Below are the code and all the weights of a small trained network. Each question names an input and a target symbol and asks about switching units off, where a switched-off unit gives its printed mean instead of its output.

import numpy as np


def w(rows, s, z=0):
    codes = np.array(rows[::2]) - 128.0
    scale = np.full(codes.shape[1], s)
    scale[-1] = z or s
    return codes * scale


def f(y):
    return y / 2 * (1 + np.tanh(0.7978845608 * (y + 0.044715 * y**3)))


def softmax(a):
    e = np.exp(a - a.max(-1, keepdims=True))
    return e / e.sum(-1, keepdims=True)


def log_softmax(a):
    a = a - a.max(-1, keepdims=True)
    return a - np.log(np.exp(a).sum(-1, keepdims=True))


def net(x, mask):
    ids = ['ΘΠΣΦβγζψω'.index(c) for c in x.split()]
    T = len(ids)
    res = E[ids] + P[:T]
    u = 0
    for l in range(2):
        r = res
        for j in range(3):
            rows = slice(3 * j, 3 * j + 3)
            q, k, v = (r @ M[l][rows].T for M in (Q, K, V))
            z = softmax(np.where(np.tri(T) > 0, q @ k.T / 3**0.5, -1e9)) @ v
            o = O[l][rows]
            res = res + np.where(mask[u + j], z, o[:, -1]) @ o[:, :-1]
        u += 3
        y = f(res @ A[l][:, :-1].T + A[l][:, -1])
        res = res + np.where(mask[u : u + 4], y, B[l][:, -1]) @ B[l][:, :-1]
        u += 4
    return log_softmax(res[-1] @ U[:, :-1].T + U[:, -1])


Q, K, V, O, A, B = {}, {}, {}, {}, {}, {}
E = w([
[150,253,115],'Θ',
[105,69,110],'Π',
[109,74,92],'Σ',
[111,180,194],'Φ',
[102,85,60],'β',
[171,121,134],'γ',
[107,65,123],'ζ',
[107,78,77],'ψ',
[104,115,214],'ω',
],0.0062)
P = w([
[230,95,154],'0',
[3,223,62],'1',
[55,192,77],'2',
[85,181,87],'3',
[108,171,92],'4',
[122,168,94],'5',
[135,169,96],'6',
[139,168,100],'7',
[149,172,96],'8',
[151,170,102],'9',
[152,177,103],'10',
[153,176,108],'11',
[156,178,109],'12',
[162,175,102],'13',
],0.0022)
Q[0] = w([
[91,189,120],'L0H0',
[151,85,105],'L0H0',
[183,162,94],'L0H0',
[143,102,116],'L0H1',
[91,173,208],'L0H1',
[96,177,109],'L0H1',
[37,31,212],'L0H2',
[99,250,195],'L0H2',
[100,183,97],'L0H2',
],0.024)
K[0] = w([
[141,67,101],'L0H0',
[131,161,163],'L0H0',
[82,91,173],'L0H0',
[143,104,149],'L0H1',
[91,143,46],'L0H1',
[145,201,125],'L0H1',
[4,74,178],'L0H2',
[144,238,209],'L0H2',
[165,136,160],'L0H2',
],0.025)
V[0] = w([
[202,76,126],'L0H0',
[158,176,131],'L0H0',
[139,170,132],'L0H0',
[211,190,103],'L0H1',
[254,124,124],'L0H1',
[57,90,141],'L0H1',
[126,140,111],'L0H2',
[121,180,51],'L0H2',
[112,176,40],'L0H2',
],0.0071)
O[0] = w([
[194,40,197,102],'L0H0',
[118,89,80,148],'L0H0',
[105,122,74,145],'L0H0',
[188,120,249,236],'L0H1',
[116,34,254,140],'L0H1',
[94,147,20,61],'L0H1',
[106,134,113,156],'L0H2',
[22,156,62,251],'L0H2',
[37,143,51,249],'L0H2',
],0.0054,0.0016)
A[0] = w([
[226,195,161,188],'L0N0',
[114,77,4,254],'L0N1',
[222,96,133,247],'L0N2',
[181,196,58,249],'L0N3',
],0.02,0.00096)
B[0] = w([
[227,231,251,210],'L0N0',
[109,51,245,216],'L0N1',
[225,77,89,124],'L0N2',
[51,197,80,254],'L0N3',
],0.013,0.0042)
Q[1] = w([
[123,107,127],'L1H0',
[173,148,109],'L1H0',
[86,138,149],'L1H0',
[143,6,111],'L1H1',
[114,185,145],'L1H1',
[84,141,56],'L1H1',
[126,132,173],'L1H2',
[154,140,135],'L1H2',
[140,136,151],'L1H2',
],0.023)
K[1] = w([
[182,109,162],'L1H0',
[30,251,161],'L1H0',
[153,21,40],'L1H0',
[237,19,243],'L1H1',
[80,174,56],'L1H1',
[71,29,172],'L1H1',
[69,78,145],'L1H2',
[131,120,89],'L1H2',
[104,102,103],'L1H2',
],0.013)
V[1] = w([
[77,185,171],'L1H0',
[154,207,76],'L1H0',
[103,179,247],'L1H0',
[101,185,27],'L1H1',
[188,177,66],'L1H1',
[50,198,224],'L1H1',
[192,128,145],'L1H2',
[145,90,98],'L1H2',
[183,166,176],'L1H2',
],0.014)
O[1] = w([
[160,191,107,164],'L1H0',
[133,97,47,139],'L1H0',
[93,243,115,209],'L1H0',
[211,81,175,170],'L1H1',
[245,106,86,198],'L1H1',
[87,247,203,251],'L1H1',
[91,161,171,119],'L1H2',
[92,143,101,108],'L1H2',
[123,157,217,137],'L1H2',
],0.015,0.017)
A[1] = w([
[221,39,67,96],'L1N0',
[100,8,119,213],'L1N1',
[16,107,77,194],'L1N2',
[54,141,255,2],'L1N3',
],0.011,0.00089)
B[1] = w([
[189,85,7,167],'L1N0',
[168,193,222,182],'L1N1',
[24,163,109,179],'L1N2',
[140,24,115,254],'L1N3',
],0.021,0.034)
U = w([
[165,3,162,139],'Θ',
[180,121,195,254],'Π',
[129,243,180,158],'Σ',
[97,108,110,154],'Φ',
[77,80,101,70],'β',
[124,118,27,112],'γ',
[196,89,67,7],'ζ',
[73,133,228,39],'ψ',
[67,160,108,96],'ω',
],0.0027,0.0064)

Each question gives the input, a string of symbols that net reads in full, and the target symbol t.
The units are the heads (3 rows each of Q, K, V and O) and the neurons (one row each of A and B). Each row of codes is followed by its name. A weight is (code - 128) times the scale printed after its matrix; where a second scale follows, it is the last column's (O, A, B and U).
mask holds one flag per unit, layer by layer, with each layer's heads first. A switched-off unit (its flag False) gives its mean, the last column of its rows in O or B, instead of its output. The means were averaged over made-up inputs and are rounded, as every weight is.
A unit's drop is (log p(t) with every unit on - log p(t) with that unit switched off) / (log p(t) with every unit on - log p(t) with every unit switched off).
The circuit of an input: a set's keep is (log p(t) with only the set's units on - log p(t) with every unit switched off) / (log p(t) with every unit on - log p(t) with every unit switched off). Starting from the 12 units with the biggest drops (on a tie, the unit counted first), units are removed one at a time, each time the one whose removal leaves the highest keep (on an exact tie, the one counted first), for as long as the keep stays at least 0.8.
units of the circuit, in order: the units of the circuit, biggest drop first
most important unit: the unit with the biggest drop
top k neurons: the k neurons with the biggest drops, biggest first
top k neurons in layer l: the k neurons of layer l with the biggest drops, biggest first
heads that matter: for each layer, one digit per head in row order, 1 if its drop is at least 0.15 and else 0, layers parted by /
input ψ Θ ψ ζ Θ ψ ζ, target ψ: most important unit : L0N0
input ψ ζ Π Θ Σ, target ψ: heads that matter : 111 / 110
input Σ ζ Σ, target Σ: heads that matter : 111 / 111
input γ ζ Θ Φ ζ, target γ: heads that matter : 001 / 010
input ω β Π ψ Θ Θ Θ Θ Θ Θ Π Σ, target ω: units of the circuit, in order : L0N0, L1H1, L1N2, L0N3
input ω Θ ω Θ γ Θ ψ γ Σ, target ω: units of the circuit, in order : L1H1, L0N0, L1N2, L0N3
input β γ Θ ω Θ Π Θ ψ γ Π Θ Θ Θ γ, target Σ: top 4 neurons : L0N1, L0N2, L1N3, L0N3
input γ ψ Θ Θ γ ζ β Θ Φ Θ ψ, target γ: heads that matter : 001 / 010
input Θ γ γ γ, target Σ: heads that matter : 001 / 100
input Θ Θ ω, target Θ: units of the circuit, in order : L1H1, L1N3
input β ω Σ ψ Θ, target Θ: units of the circuit, in order : L1N3, L0N3, L1H0, L1H1
input Θ Θ ψ Θ ψ Θ Φ, target Θ: heads that matter : 001 / 110
input ψ Θ Θ γ ψ Θ γ Θ Θ γ ζ Θ ψ ζ, target ψ: top 2 neurons : L0N0, L0N3
input β Θ Π, target β: heads that matter : 010 / 110
input ζ γ ζ, target ζ: top 2 neurons in layer 0 : L0N1, L0N2
input ω Σ γ Θ ω Θ Θ γ Σ γ β β Π ζ, target ω: top 2 neurons in layer 0 : L0N2, L0N0
input Θ Σ γ ζ Π Σ Θ γ γ Θ γ γ Θ Θ, target Σ: units of the circuit, in order : L0N1, L1H0, L1N3
input Σ γ Θ Θ γ β, target Σ: top 3 neurons in layer 0 : L0N2, L0N0, L0N3
input Θ Θ Θ Θ γ ζ γ Φ, target Θ: heads that matter : 001 / 010
input γ ω β, target γ: top 3 neurons : L1N0, L0N0, L0N1
input ζ β Π Θ Θ Σ β ψ Θ ω γ Π, target ζ: top 3 neurons : L1N0, L0N3, L0N2
input β Θ Π ζ ψ Θ Θ Π ζ ζ, target β: most important unit : L0N0
input Θ Θ Θ Θ γ Θ γ β ζ, target Θ: most important unit : L0H1
input Σ β β, target Σ: top 4 neurons : L1N1, L0N2, L0N1, L0N0
input Θ γ Θ Θ β Θ ω β Θ Σ Π, target Θ: heads that matter : 010 / 100
input ψ Θ β Θ ψ β Σ Θ Φ Θ γ, target Θ: heads that matter : 111 / 110
